-6.8, -1.8, 11.6, -1.7, 13.1, 1.9, 5.1, 20.1, 4.5, -10.2, -5.1, 3.8, -14.5, -3.4, -3.7, 11.1, 5.2 -> E/[73]
-8.8, 7.1, 16.2, 19.1, -7.7, 7.4, 4.4, 15.2, -15.6, -2.5, 1.1, -1.9, -14.5, 1.5, 5.4, 7.8, -1.4 -> E/[73]
-1.0, 3.2, 7.4, -20.4, -1.0, -13.7, 10.1, 64.8, 3.4, -14.4, -1.8, 16.7, -19.3, 9.6, -10.0, 40.5, -0.7 -> E/[86]
2.6, 9.2, 15.8, -5.7, -19.2, 6.4, 4.6, 47.4, 0.0, -10.9, -5.5, 8.4, -5.9, 18.2, -8.7, 27.9, -4.0 -> E/[73]
-4.6, -0.6, 15.1, 6.8, -14.9, 6.0, -0.3, 21.7, -14.7, -1.0, 16.3, -5.0, -2.7, 7.6, -13.1, 24.0, 5.0 -> C/[87]
-12.1, 8.7, 4.2, -6.8, -6.7, 10.6, -2.5, 37.2, -8.8, -2.0, 7.2, 11.7, -4.8, -0.2, 9.2, 12.5, -8.7 -> U/[83]
9.5, 0.2, 8.0, -6.3, 20.3, -4.5, -4.7, 34.6, -8.3, -6.2, 3.0, -5.4, -8.9, 4.7, 0.5, 29.1, 1.4 -> C/[87]
2.2, 6.0, 9.2, -6.7, 5.4, 7.8, -5.6, 24.6, -14.5, -8.3, 12.2, -3.7, -27.3, -8.1, 0.1, 10.3, 4.5 -> U/[77]
-7.2, 0.6, -7.8, -23.3, 19.7, 9.1, -5.9, 28.0, 1.3, -16.7, 12.6, -0.6, -27.9, -12.3, -7.7, 24.3, 2.5 -> U/[77]
6.2, 2.8, -5.7, -26.2, 0.2, 12.7, 2.9, 76.0, -8.1, 0.2, 12.5, 11.7, -18.0, 3.2, -9.6, 36.9, -11.0 -> U/[83]
0.3, 1.6, 21.3, -0.7, -2.6, -3.2, 8.3, 30.2, -12.1, 1.4, 0.3, 3.4, -10.2, 6.2, 5.4, 33.7, -11.6 -> E/[73]
-6.2, -2.1, 17.3, 18.1, 12.4, 9.1, 1.2, 5.8, -48.6, -5.5, 11.9, 3.4, -22.8, 1.3, 4.5, 6.2, -0.3 -> E/[86]
2.3, 15.7, 8.9, -2.5, -3.4, 4.3, -9.8, 46.4, -0.1, 6.3, 0.1, 5.5, -24.5, 1.4, 4.6, 29.2, 4.8 -> C/[87]
5.8, 10.9, 4.6, 11.3, 13.9, 14.7, 0.8, 23.6, 10.6, -2.3, -5.7, 2.4, -17.2, 16.1, 6.0, 26.1, 15.3 -> C/[90]
-4.5, -7.8, 11.0, 3.5, 5.7, -2.5, 7.3, 14.5, 4.4, 8.8, -2.9, 2.6, 0.6, -3.2, -4.1, 11.0, -6.8 -> E/[86]
4.4, -7.0, 11.9, -5.1, 7.4, 7.0, 10.6, 38.1, -6.5, -3.9, -8.7, 27.5, -24.3, 9.7, 5.5, 20.9, -0.3 -> E/[86]
-4.5, 9.4, 15.1, -11.7, 9.9, 15.5, -28.6, 43.7, -1.4, 1.9, 3.2, 13.0, -15.6, 3.3, -1.8, 28.2, 0.2 -> C/[90]
-6.9, 12.5, 24.6, 21.7, -8.4, 5.9, -1.4, 16.1, -17.6, -10.3, 7.2, 9.1, -23.4, 10.5, -12.0, 5.8, 6.5 -> U/[83]
6.4, -1.7, 7.1, 12.0, 1.5, 3.4, -15.6, 31.9, -2.9, 0.7, 1.7, 6.9, -14.1, 7.0, -12.1, 15.8, 1.7 -> C/[90]
-9.7, 10.3, 33.1, 14.5, -0.7, -0.9, -1.1, -5.2, -16.2, 1.6, 0.3, -8.7, -19.2, 4.6, 7.1, -10.6, 5.4 -> E/[73]
